Below are the code and all the weights of a small trained network. Each question names an input and a target symbol and asks about switching units off, where a switched-off unit gives its printed mean instead of its output.

import numpy as np


def w(rows, s, z=0):
    codes = np.array(rows[::2]) - 128.0
    scale = np.full(codes.shape[1], s)
    scale[-1] = z or s
    return codes * scale


def norm(h):
    return h / np.sqrt((h * h).mean(-1, keepdims=True) + 1e-5)


def f(y):
    return np.maximum(y, 0)


def softmax(a):
    e = np.exp(a - a.max(-1, keepdims=True))
    return e / e.sum(-1, keepdims=True)


def log_softmax(a):
    a = a - a.max(-1, keepdims=True)
    return a - np.log(np.exp(a).sum(-1, keepdims=True))


def net(x, mask):
    ids = ['βζλπστφ'.index(c) for c in x.split()]
    T = len(ids)
    res = E[ids] + P[:T]
    r = norm(res)
    for j in range(3):
        rows = slice(2 * j, 2 * j + 2)
        q, k, v = (r @ M[0][rows].T for M in (Q, K, V))
        z = softmax(np.where(np.tri(T) > 0, q @ k.T / 2**0.5, -1e9)) @ v
        o = O[0][rows]
        res = res + np.where(mask[j], z, o[:, -1]) @ o[:, :-1]
    y = f(norm(res) @ A[0][:, :-1].T + A[0][:, -1])
    res = res + np.where(mask[3:7], y, B[0][:, -1]) @ B[0][:, :-1]
    return log_softmax(norm(res)[-1] @ U[:, :-1].T + U[:, -1])


Q, K, V, O, A, B = {}, {}, {}, {}, {}, {}
E = w([
[135,105,194,7,84],'β',
[183,173,190,56,171],'ζ',
[196,206,190,88,207],'λ',
[178,174,165,52,172],'π',
[155,224,116,166,187],'σ',
[129,142,133,77,81],'τ',
[143,222,70,106,189],'φ',
],0.012)
P = w([
[176,88,91,184,117],'0',
[189,169,24,41,159],'1',
[212,221,148,132,116],'2',
[168,85,51,93,137],'3',
[127,142,95,38,212],'4',
[158,214,146,149,91],'5',
[137,68,63,93,114],'6',
[65,134,106,63,212],'7',
[107,221,138,160,73],'8',
[123,81,54,105,124],'9',
[33,145,116,75,250],'10',
[166,213,158,140,85],'11',
],0.013)
Q[0] = w([
[146,87,76,182,98],'head 0',
[57,72,114,111,194],'head 0',
[90,63,133,45,218],'head 1',
[114,252,187,100,67],'head 1',
[106,180,81,30,155],'head 2',
[86,23,91,69,215],'head 2',
],0.024)
K[0] = w([
[105,86,100,155,71],'head 0',
[63,182,153,67,68],'head 0',
[46,185,187,130,140],'head 1',
[249,85,251,161,86],'head 1',
[117,205,221,152,112],'head 2',
[8,211,108,82,137],'head 2',
],0.024)
V[0] = w([
[168,31,114,185,129],'head 0',
[58,105,132,177,104],'head 0',
[85,164,31,79,167],'head 1',
[144,108,160,4,100],'head 1',
[185,226,22,185,77],'head 2',
[86,228,201,144,159],'head 2',
],0.021)
O[0] = w([
[176,49,108,182,54,72],'head 0',
[166,82,189,108,174,6],'head 0',
[125,79,202,206,81,109],'head 1',
[183,121,219,124,215,221],'head 1',
[155,8,183,248,135,193],'head 2',
[186,108,38,137,43,165],'head 2',
],0.015,0.022)
A[0] = w([
[81,67,65,60,180,118],'neuron 0',
[161,32,70,131,198,143],'neuron 1',
[139,43,168,137,203,2],'neuron 2',
[76,70,51,65,251,88],'neuron 3',
],0.023,0.0048)
B[0] = w([
[246,162,61,175,103,172],'neuron 0',
[90,243,223,41,136,238],'neuron 1',
[237,83,54,125,112,193],'neuron 2',
[55,5,123,204,113,254],'neuron 3',
],0.022,0.009)
U = w([
[95,23,145,120,213,204],'β',
[89,79,19,151,63,237],'ζ',
[148,228,19,62,104,141],'λ',
[32,219,185,57,176,154],'π',
[99,152,206,255,85,3],'σ',
[203,214,203,113,124,35],'τ',
[224,75,199,131,98,69],'φ',
],0.011,0.0031)

Each question gives the input, a string of symbols that net reads in full, and the target symbol t.
The units are the heads (2 rows each of Q, K, V and O) and the neurons (one row each of A and B). Each row of codes is followed by its name. A weight is (code - 128) times the scale printed after its matrix; where a second scale follows, it is the last column's (O, A, B and U).
mask holds one flag per unit, heads first, then neurons. A switched-off unit (its flag False) gives its mean, the last column of its rows in O or B, instead of its output. The means were averaged over made-up inputs and are rounded, as every weight is.
A unit's drop is (log p(t) with every unit on - log p(t) with that unit switched off) / (log p(t) with every unit on - log p(t) with every unit switched off).
The circuit of an input: a set's keep is (log p(t) with only the set's units on - log p(t) with every unit switched off) / (log p(t) with every unit on - log p(t) with every unit switched off). Starting from all 7 units, units are removed one at a time, each time the one whose removal leaves the highest keep (on an exact tie, the one counted first), for as long as the keep stays at least 0.8.
units of the circuit, in order: the units of the circuit, biggest drop first
unit that matters most: the unit with the biggest drop
top k neurons: the k neurons with the biggest drops, biggest first
heads that matter: for each layer, one digit per head in row order, 1 if its drop is at least 0.15 and else 0, layers parted by /
input β σ β ζ, target ζ: unit that matters most : neuron 1
input ζ σ β, target λ: heads that matter : 110
input β λ ζ π π, target ζ: units of the circuit, in order : [head 0; neuron 3; head 2]
input σ π π, target φ: heads that matter : 001
input β β τ ζ β, target τ: units of the circuit, in order : [head 2; neuron 1; neuron 3]
input ζ φ π λ λ ζ β σ, target ζ: units of the circuit, in order : [head 0; neuron 3; head 2]
input φ σ β β π λ τ ζ, target λ: units of the circuit, in order : [head 2; head 1; neuron 1]
input β ζ β β φ σ β β ζ ζ λ, target ζ: top 2 neurons : [neuron 3; neuron 0]
input π φ φ σ σ β φ ζ β π, target τ: units of the circuit, in order : [head 1; head 2; head 0]
input τ φ β ζ τ ζ π β ζ τ, target φ: heads that matter : 010
input π φ ζ, target σ: units of the circuit, in order : [head 0; head 2]
input λ π β β, target τ: top 2 neurons : [neuron 3; neuron 1]
input β τ β τ φ β β, target σ: heads that matter : 011
input β β σ π β π λ, target τ: unit that matters most : neuron 3
input β π β β τ ζ β π σ π, target ζ: heads that matter : 010
input ζ τ τ ζ τ ζ β λ β τ, target φ: heads that matter : 110
input β β β σ σ π β β τ, target π: heads that matter : 001
input π σ ζ β τ τ ζ β λ σ τ λ, target σ: heads that matter : 111
input τ π β ζ σ τ φ β ζ, target β: heads that matter : 001
input λ β β φ β τ, target ζ: unit that matters most : head 1
input β ζ π π τ ζ τ β τ ζ ζ, target τ: heads that matter : 011
input ζ τ ζ ζ σ π, target λ: heads that matter : 110
input β λ π ζ τ ζ, target π: heads that matter : 001
input ζ σ ζ σ λ ζ λ β β π, target τ: units of the circuit, in order : [head 1; head 2]
